Below are the code and all the weights of a small trained network. Each question names an input and a target symbol and asks about switching units off, where a switched-off unit gives its printed mean instead of its output.

import numpy as np


def w(rows, s, z=0):
    codes = np.array(rows[::2]) - 128.0
    scale = np.full(codes.shape[1], s)
    scale[-1] = z or s
    return codes * scale


def norm(h):
    return h / np.sqrt((h * h).mean(-1, keepdims=True) + 1e-5)


def f(y):
    return np.maximum(y, 0)


def softmax(a):
    e = np.exp(a - a.max(-1, keepdims=True))
    return e / e.sum(-1, keepdims=True)


def log_softmax(a):
    a = a - a.max(-1, keepdims=True)
    return a - np.log(np.exp(a).sum(-1, keepdims=True))


def net(x, mask):
    ids = ['αβγεζθπστω'.index(c) for c in x.split()]
    T = len(ids)
    res = E[ids] + P[:T]
    r = norm(res)
    for j in range(2):
        rows = slice(4 * j, 4 * j + 4)
        q, k, v = (r @ M[0][rows].T for M in (Q, K, V))
        z = softmax(np.where(np.tri(T) > 0, q @ k.T / 4**0.5, -1e9)) @ v
        o = O[0][rows]
        res = res + np.where(mask[j], z, o[:, -1]) @ o[:, :-1]
    y = f(norm(res) @ A[0][:, :-1].T + A[0][:, -1])
    res = res + np.where(mask[2:10], y, B[0][:, -1]) @ B[0][:, :-1]
    return log_softmax(norm(res)[-1] @ U[:, :-1].T + U[:, -1])


Q, K, V, O, A, B = {}, {}, {}, {}, {}, {}
E = w([
[156,99,144,144,146],'α',
[152,112,110,181,169],'β',
[111,103,85,90,28],'γ',
[227,16,95,4,101],'ε',
[126,106,131,183,127],'ζ',
[158,205,193,102,128],'θ',
[107,140,143,222,151],'π',
[103,135,123,199,116],'σ',
[136,117,118,177,154],'τ',
[139,2,20,191,114],'ω',
],0.0074)
P = w([
[86,98,179,118,146],'0',
[165,143,163,160,117],'1',
[61,126,119,99,173],'2',
[174,171,120,154,122],'3',
[80,126,142,123,99],'4',
[122,180,72,113,138],'5',
[127,116,133,136,62],'6',
[161,191,67,137,109],'7',
[253,51,179,198,139],'8',
],0.019)
Q[0] = w([
[124,58,195,101,143],'head 1',
[90,49,172,95,128],'head 1',
[188,118,85,149,55],'head 1',
[191,161,93,145,201],'head 1',
[250,145,129,169,81],'head 2',
[63,150,139,97,87],'head 2',
[163,171,160,169,180],'head 2',
[128,100,153,102,232],'head 2',
],0.021)
K[0] = w([
[85,198,210,158,250],'head 1',
[119,199,222,149,199],'head 1',
[187,189,6,122,90],'head 1',
[71,107,51,54,83],'head 1',
[143,218,15,94,147],'head 2',
[157,130,201,156,77],'head 2',
[79,187,123,81,160],'head 2',
[15,46,155,78,151],'head 2',
],0.015)
V[0] = w([
[166,124,144,93,139],'head 1',
[152,121,130,167,209],'head 1',
[164,176,170,39,142],'head 1',
[181,8,89,115,148],'head 1',
[80,219,201,94,90],'head 2',
[97,195,142,174,190],'head 2',
[179,96,163,112,191],'head 2',
[51,139,106,204,63],'head 2',
],0.016)
O[0] = w([
[199,108,153,87,122,104],'head 1',
[148,119,84,131,250,175],'head 1',
[164,95,217,37,118,3],'head 1',
[205,91,30,138,98,226],'head 1',
[110,191,197,27,116,20],'head 2',
[88,121,92,46,210,175],'head 2',
[143,98,177,155,151,147],'head 2',
[10,139,24,83,89,149],'head 2',
],0.014,0.0051)
A[0] = w([
[158,120,86,91,93,151],'neuron 1',
[134,125,139,127,183,75],'neuron 2',
[100,86,192,87,124,230],'neuron 3',
[66,136,135,115,34,122],'neuron 4',
[79,121,105,90,148,217],'neuron 5',
[198,254,115,109,147,2],'neuron 6',
[120,44,85,138,164,90],'neuron 7',
[181,95,158,195,154,183],'neuron 8',
],0.022,0.0058)
B[0] = w([
[144,102,148,146,98,187],'neuron 1',
[135,90,158,124,149,167],'neuron 2',
[134,130,78,149,128,183],'neuron 3',
[187,178,126,140,201,178],'neuron 4',
[146,121,155,132,78,234],'neuron 5',
[77,252,89,73,108,144],'neuron 6',
[117,160,135,157,142,246],'neuron 7',
[136,133,90,75,95,251],'neuron 8',
],0.027,0.011)
U = w([
[109,135,175,57,150,254],'α',
[115,83,52,45,200,140],'β',
[206,232,149,180,176,34],'γ',
[201,121,155,128,39,155],'ε',
[127,96,194,205,172,159],'ζ',
[84,251,81,67,110,120],'θ',
[86,158,199,192,53,139],'π',
[2,100,106,77,123,206],'σ',
[114,111,113,151,251,95],'τ',
[92,136,9,197,123,93],'ω',
],0.012,0.005)

Each question gives the input, a string of symbols that net reads in full, and the target symbol t.
The units are the heads (4 rows each of Q, K, V and O) and the neurons (one row each of A and B). Each row of codes is followed by its name. A weight is (code - 128) times the scale printed after its matrix; where a second scale follows, it is the last column's (O, A, B and U).
mask holds one flag per unit, heads first, then neurons. A switched-off unit (its flag False) gives its mean, the last column of its rows in O or B, instead of its output. The means were averaged over made-up inputs and are rounded, as every weight is.
A unit's drop is (log p(t) with every unit on - log p(t) with that unit switched off) / (log p(t) with every unit on - log p(t) with every unit switched off).
The circuit of an input: a set's keep is (log p(t) with only the set's units on - log p(t) with every unit switched off) / (log p(t) with every unit on - log p(t) with every unit switched off). Starting from all 10 units, units are removed one at a time, each time the one whose removal leaves the highest keep (on an exact tie, the one counted first), for as long as the keep stays at least 0.8.
circuit, biggest first: the units of the circuit, biggest drop first
unit that matters most: the unit with the biggest drop
top k neurons: the k neurons with the biggest drops, biggest first
which heads matter: for each layer, one digit per head in row order, 1 if its drop is at least 0.15 and else 0, layers parted by /
input π ω σ ζ ω ω θ, target π: which heads matter	10
input β ω ε ω π ζ ω π π, target π: circuit, biggest first	(head 2; neuron 5; head 1; neuron 8)
input ζ σ β ε θ ω α, target ε: unit that matters most	head 2
input π π ζ, target σ: circuit, biggest first	(head 2; head 1; neuron 4)
input ζ γ τ ω ω, target γ: which heads matter	01
input ζ π β, target π: top 3 neurons	(neuron 5; neuron 8; neuron 4)
input ζ β ζ γ ω σ γ β, target γ: circuit, biggest first	(neuron 4; head 1)
input π γ ε θ, target θ: which heads matter	01
input ζ ω θ, target π: circuit, biggest first	(neuron 5; neuron 8; head 2)
input β α σ, target τ: circuit, biggest first	(head 2; neuron 2)
input β ω π σ π σ ε, target θ: circuit, biggest first	(head 2; head 1; neuron 4)
input ζ π ζ α α, target σ: circuit, biggest first	(head 1; head 2; neuron 4)
input α σ ε τ ω α ω, target ζ: top 2 neurons	(neuron 5; neuron 2)
input ω β α θ π, target τ: circuit, biggest first	(head 1; head 2)
input α π σ ε α θ ω, target ε: circuit, biggest first	(head 2; neuron 8)
input α α τ π θ α, target θ: which heads matter	01
input ω γ σ ω σ, target γ: unit that matters most	neuron 4
input σ ε α ε ω θ π, target ε: which heads matter	00
input ζ α ω, target π: circuit, biggest first	(neuron 5; head 2; neuron 8)
input π α ω ω α ε π τ, target ε: top neuron	(neuron 1)
input ω ζ ε α ω θ α, target β: which heads matter	11
input θ ε ω α τ ω σ ω σ, target ω: which heads matter	00
input ω γ ζ α ζ ω ε, target β: which heads matter	11
